Below are the code and all the weights of a small trained network. Each question names an input and a class and asks about switching units off, where a switched-off unit gives its printed mean instead of its output.

import numpy as np


def w(rows, s, z=0):
    codes = np.array(rows[::2]) - 128.0
    scale = np.full(codes.shape[1], s)
    scale[-1] = z or s
    return codes * scale


def norm(h):
    return h / np.sqrt((h * h).mean(-1, keepdims=True) + 1e-5)


def f(y):
    return y / 2 * (1 + np.tanh(0.7978845608 * (y + 0.044715 * y**3)))


def log_softmax(a):
    a = a - a.max(-1, keepdims=True)
    return a - np.log(np.exp(a).sum(-1, keepdims=True))


def net(x, mask):
    res = np.array(x, float).reshape(1, 4) / 4 @ E
    u = 0
    for l in range(4):
        y = f(norm(res) @ A[l][:, :-1].T + A[l][:, -1])
        res = res + np.where(mask[u : u + 4], y, B[l][:, -1]) @ B[l][:, :-1]
        u += 4
    return log_softmax(norm(res)[-1] @ U[:, :-1].T + U[:, -1])


A, B = {}, {}
E = w([
[141,194,51],'x0',
[43,113,143],'x1',
[189,104,254],'x2',
[104,240,166],'x3',
],0.0066)
A[0] = w([
[57,85,80,250],'0.n0',
[142,192,155,20],'0.n1',
[116,7,123,3],'0.n2',
[81,143,89,109],'0.n3',
],0.014,0.0018)
B[0] = w([
[117,93,158,248],'0.n0',
[117,254,130,167],'0.n1',
[59,128,185,254],'0.n2',
[62,207,103,184],'0.n3',
],0.0097,0.0046)
A[1] = w([
[232,211,215,3],'1.n0',
[175,24,215,226],'1.n1',
[117,211,253,136],'1.n2',
[187,134,85,87],'1.n3',
],0.0065,0.0038)
B[1] = w([
[254,175,190,149],'1.n0',
[123,49,138,254],'1.n1',
[166,48,192,218],'1.n2',
[130,156,96,113],'1.n3',
],0.0068,0.0044)
A[2] = w([
[128,96,185,46],'2.n0',
[117,14,66,254],'2.n1',
[126,146,2,146],'2.n2',
[62,199,132,98],'2.n3',
],0.0082,0.003)
B[2] = w([
[199,179,209,152],'2.n0',
[2,58,110,254],'2.n1',
[213,64,86,186],'2.n2',
[98,146,132,172],'2.n3',
],0.0088,0.004)
A[3] = w([
[96,155,144,4],'3.n0',
[94,86,110,96],'3.n1',
[181,225,178,17],'3.n2',
[53,247,107,242],'3.n3',
],0.012,0.0026)
B[3] = w([
[145,161,166,119],'3.n0',
[50,159,55,178],'3.n1',
[122,101,48,199],'3.n2',
[2,223,104,255],'3.n3',
],0.0089,0.005)
U = w([
[148,126,71,2],'0',
[184,153,40,55],'1',
[42,238,117,231],'2',
[93,10,214,239],'3',
[248,145,221,88],'4',
],0.014,0.0051)

Each question gives the input, the list of numbers given to net, and the class t.
The units are the neurons (one row each of A and B). Each row of codes is followed by its name. A weight is (code - 128) times the scale printed after its matrix; where a second scale follows, it is the last column's (A, B and U).
mask holds one flag per neuron, layer by layer. A switched-off neuron (its flag False) gives its mean, the last column of its row in B, instead of its output. The means were averaged over made-up inputs and are rounded, as every weight is.
A unit's drop is (log p(t) with every unit on - log p(t) with that unit switched off) / (log p(t) with every unit on - log p(t) with every unit switched off).
The circuit of an input: a set's keep is (log p(t) with only the set's units on - log p(t) with every unit switched off) / (log p(t) with every unit on - log p(t) with every unit switched off). Starting from the 12 units with the biggest drops (on a tie, the unit counted first), units are removed one at a time, each time the one whose removal leaves the highest keep (on an exact tie, the one counted first), for as long as the keep stays at least 0.8.
units of the circuit, in order: the units of the circuit, biggest drop first
top k neurons: the k neurons with the biggest drops, biggest first
k most important neurons of layer l: the k neurons of layer l with the biggest drops, biggest first
drop of u: that unit's drop, to one decimal
input [2,-8,-7,0], class 1: top 3 neurons => [2.n2, 0.n2, 3.n3]
input [1,6,7,6], class 4: top 2 neurons => [1.n2, 0.n3]
input [5,-5,3,-2], class 0: units of the circuit, in order => [0.n2]
input [4,-7,-3,1], class 1: top 2 neurons => [2.n2, 0.n2]
input [-5,-2,6,2], class 4: 2 most important neurons of layer 0 => [0.n0, 0.n2]
input [1,-6,-5,-2], class 1: top 2 neurons => [2.n2, 1.n1]
input [3,-2,-5,-5], class 3: top 2 neurons => [2.n2, 0.n1]
input [0,-3,5,6], class 4: 2 most important neurons of layer 1 => [1.n2, 1.n0]
input [1,-8,1,5], class 1: 2 most important neurons of layer 0 => [0.n3, 0.n2]
input [7,6,8,0], class 4: drop of 1.n2 => 0.3
input [-1,-8,7,-1], class 4: drop of 1.n0 => 0.2
input [0,8,7,5], class 4: drop of 3.n3 => 0.1
input [1,2,5,2], class 4: drop of 2.n2 => 0.0
input [8,-8,-3,-1], class 1: units of the circuit, in order => [2.n2]
